Below is a small trained network, with its code and all its weights. Each question gives an input and a target symbol and asks what happens when units are switched off, that is, made to give their printed mean instead of their output.

import numpy as np


def w(rows, s, z=0):
    codes = np.array(rows[::2]) - 128.0
    scale = np.full(codes.shape[1], s)
    scale[-1] = z or s
    return codes * scale


def f(y):
    return y / 2 * (1 + np.tanh(0.7978845608 * (y + 0.044715 * y**3)))


def softmax(a):
    e = np.exp(a - a.max(-1, keepdims=True))
    return e / e.sum(-1, keepdims=True)


def log_softmax(a):
    a = a - a.max(-1, keepdims=True)
    return a - np.log(np.exp(a).sum(-1, keepdims=True))


def net(x, mask):
    ids = ['βγεζηθλμξπστφψω'.index(c) for c in x.split()]
    T = len(ids)
    res = E[ids] + P[:T]
    r = res
    for j in range(3):
        rows = slice(2 * j, 2 * j + 2)
        q, k, v = (r @ M[0][rows].T for M in (Q, K, V))
        z = softmax(np.where(np.tri(T) > 0, q @ k.T / 2**0.5, -1e9)) @ v
        o = O[0][rows]
        res = res + np.where(mask[j], z, o[:, -1]) @ o[:, :-1]
    y = f(res @ A[0][:, :-1].T + A[0][:, -1])
    res = res + np.where(mask[3:15], y, B[0][:, -1]) @ B[0][:, :-1]
    return log_softmax(res[-1] @ U[:, :-1].T + U[:, -1])


Q, K, V, O, A, B = {}, {}, {}, {}, {}, {}
E = w([
[167,78,133,101,200,77],'β',
[165,90,144,184,155,113],'γ',
[158,128,187,103,65,127],'ε',
[183,107,111,135,190,105],'ζ',
[91,123,84,166,129,148],'η',
[64,100,191,153,113,195],'θ',
[92,87,67,128,124,155],'λ',
[172,163,122,169,243,128],'μ',
[140,4,149,190,106,126],'ξ',
[164,35,195,148,120,111],'π',
[136,139,127,81,105,104],'σ',
[169,149,164,71,94,110],'τ',
[142,151,137,177,177,60],'φ',
[161,113,189,161,28,135],'ψ',
[128,173,193,150,108,129],'ω',
],0.019)
P = w([
[27,152,197,146,137,1],'0',
[162,50,153,206,83,164],'1',
[123,67,174,170,117,103],'2',
[112,33,175,129,121,94],'3',
[145,160,66,127,106,139],'4',
[149,132,109,166,142,124],'5',
[124,94,142,131,122,114],'6',
[149,132,107,161,128,132],'7',
[147,143,104,158,139,130],'8',
[122,111,134,139,134,113],'9',
[144,140,96,163,135,125],'10',
[143,150,90,156,146,116],'11',
[129,124,112,136,150,103],'12',
],0.012)
Q[0] = w([
[63,26,199,69,126,16],'h0',
[73,192,96,58,38,165],'h0',
[81,219,88,115,48,181],'h1',
[194,27,186,201,248,53],'h1',
[159,54,167,216,189,11],'h2',
[1,204,156,103,3,60],'h2',
],0.0069)
K[0] = w([
[83,112,140,94,143,92],'h0',
[157,109,119,138,89,198],'h0',
[219,149,146,140,137,188],'h1',
[27,173,168,129,96,9],'h1',
[41,153,171,36,103,84],'h2',
[99,152,217,116,121,253],'h2',
],0.012)
V[0] = w([
[153,100,122,199,27,47],'h0',
[73,67,130,15,100,141],'h0',
[108,92,27,73,136,75],'h1',
[64,83,85,245,136,190],'h1',
[196,79,131,181,132,115],'h2',
[84,103,122,107,130,145],'h2',
],0.012)
O[0] = w([
[124,167,202,54,203,194,254],'h0',
[134,209,95,203,132,130,112],'h0',
[224,141,188,252,205,138,54],'h1',
[62,156,238,138,130,20,145],'h1',
[91,90,226,162,67,200,179],'h2',
[156,186,54,128,143,98,145],'h2',
],0.012,0.0066)
A[0] = w([
[182,108,37,77,113,125,104],'n0',
[109,195,94,130,79,147,119],'n1',
[199,145,55,110,155,120,39],'n2',
[216,110,85,172,137,107,2],'n3',
[145,78,192,88,79,167,191],'n4',
[158,87,105,124,156,128,154],'n5',
[254,184,177,84,59,89,214],'n6',
[64,197,201,164,93,128,152],'n7',
[95,125,183,83,175,128,10],'n8',
[91,100,58,75,143,202,85],'n9',
[195,103,125,187,162,93,45],'n10',
[180,115,136,121,175,175,152],'n11',
],0.01,0.0059)
B[0] = w([
[134,118,254,141,98,179,180],'n0',
[115,65,159,154,246,121,136],'n1',
[148,157,99,190,72,121,167],'n2',
[126,215,55,133,52,78,157],'n3',
[149,157,90,127,130,73,254],'n4',
[102,90,99,155,188,149,160],'n5',
[63,100,122,165,167,158,169],'n6',
[151,106,105,107,191,129,246],'n7',
[146,118,26,105,117,94,199],'n8',
[188,208,207,94,134,143,194],'n9',
[15,181,160,68,153,116,154],'n10',
[85,97,89,134,138,106,185],'n11',
],0.0097,0.016)
U = w([
[92,75,121,157,155,177,253],'β',
[156,134,106,138,128,102,120],'γ',
[71,157,159,107,133,156,37],'ε',
[154,101,126,156,110,103,223],'ζ',
[174,141,139,160,159,77,141],'η',
[5,141,157,126,132,157,100],'θ',
[124,135,176,169,164,101,135],'λ',
[102,159,137,140,59,70,183],'μ',
[154,119,85,131,172,138,70],'ξ',
[115,179,103,137,124,122,73],'π',
[96,148,81,160,164,162,101],'σ',
[99,123,154,135,146,170,191],'τ',
[146,134,98,128,128,128,140],'φ',
[147,157,76,113,105,145,79],'ψ',
[101,174,144,112,103,116,37],'ω',
],0.013,0.0063)

Each question gives the input, a string of symbols that net reads in full, and the target symbol t.
The units are the heads (2 rows each of Q, K, V and O) and the neurons (one row each of A and B). Each row of codes is followed by its name. A weight is (code - 128) times the scale printed after its matrix; where a second scale follows, it is the last column's (O, A, B and U).
mask holds one flag per unit, heads first, then neurons. A switched-off unit (its flag False) gives its mean, the last column of its rows in O or B, instead of its output. The means were averaged over made-up inputs and are rounded, as every weight is.
A unit's drop is (log p(t) with every unit on - log p(t) with that unit switched off) / (log p(t) with every unit on - log p(t) with every unit switched off).
The circuit of an input: a set's keep is (log p(t) with only the set's units on - log p(t) with every unit switched off) / (log p(t) with every unit on - log p(t) with every unit switched off). Starting from the 12 units with the biggest drops (on a tie, the unit counted first), units are removed one at a time, each time the one whose removal leaves the highest keep (on an exact tie, the one counted first), for as long as the keep stays at least 0.8.
circuit, biggest first: the units of the circuit, biggest drop first
unit that matters most: the unit with the biggest drop
k most important neurons: the k neurons with the biggest drops, biggest first
heads that matter: for each layer, one digit per head in row order, 1 if its drop is at least 0.15 and else 0, layers parted by /
input θ θ β ε π λ μ, target μ: circuit, biggest first => [h1; h0]
input θ θ θ ξ τ θ ε θ ξ θ π γ λ, target θ: circuit, biggest first => [h1]
input β β ψ, target β: circuit, biggest first => [h1; n6]
input β λ φ β σ, target λ: heads that matter => 010
input θ τ γ, target μ: heads that matter => 000
input σ γ β ε θ τ η η β θ β β ξ, target π: 2 most important neurons => [n3; n10]
input σ φ μ θ ε ω φ β, target π: heads that matter => 011
input λ θ θ θ σ, target θ: circuit, biggest first => [h1; n1]
input β θ φ β ε ξ β, target σ: 3 most important neurons => [n3; n5; n10]
input ε σ ε ζ η θ θ θ θ θ ε, target θ: circuit, biggest first => [n6; h1]
input ε ε θ τ π, target τ: circuit, biggest first => [h1; n0; n9]
input ε ω π θ θ β, target τ: circuit, biggest first => [n0; h1; n9]
input φ β π ε ξ θ θ ε θ ξ, target ξ: circuit, biggest first => [h0; n4; h1; n0]
input ω μ σ ξ τ θ σ θ π, target ε: circuit, biggest first => [h1; n0; n9]
input ε θ θ β ξ, target τ: most important neuron => [n0]
input τ σ τ λ ξ, target ψ: 4 most important neurons => [n3; n2; n9; n6]
input θ θ ε σ ζ, target μ: 2 most important neurons => [n5; n6]
input φ ξ θ π ε θ γ ξ θ β θ φ μ, target ξ: circuit, biggest first => [h0; n8; n0]
input η ξ τ, target η: circuit, biggest first => [h1; n7]
input μ β μ ε ξ ω τ μ τ τ π, target ζ: heads that matter => 100
input σ θ θ ε η μ, target π: unit that matters most => n3
input τ η π θ ω φ, target ψ: circuit, biggest first => [h1; n3]
input τ θ β θ ω θ φ ψ θ θ σ ψ ε, target θ: 2 most important neurons => [n6; n9]
input β β η ζ ξ π θ μ, target σ: 2 most important neurons => [n3; n5]
input μ σ μ β β β ε, target β: 3 most important neurons => [n6; n9; n3]
input τ μ θ β, target ψ: 3 most important neurons => [n3; n2; n9]
input θ β ε θ π ε θ ζ β, target μ: unit that matters most => h1
input ω μ ζ, target ε: 2 most important neurons => [n0; n9]
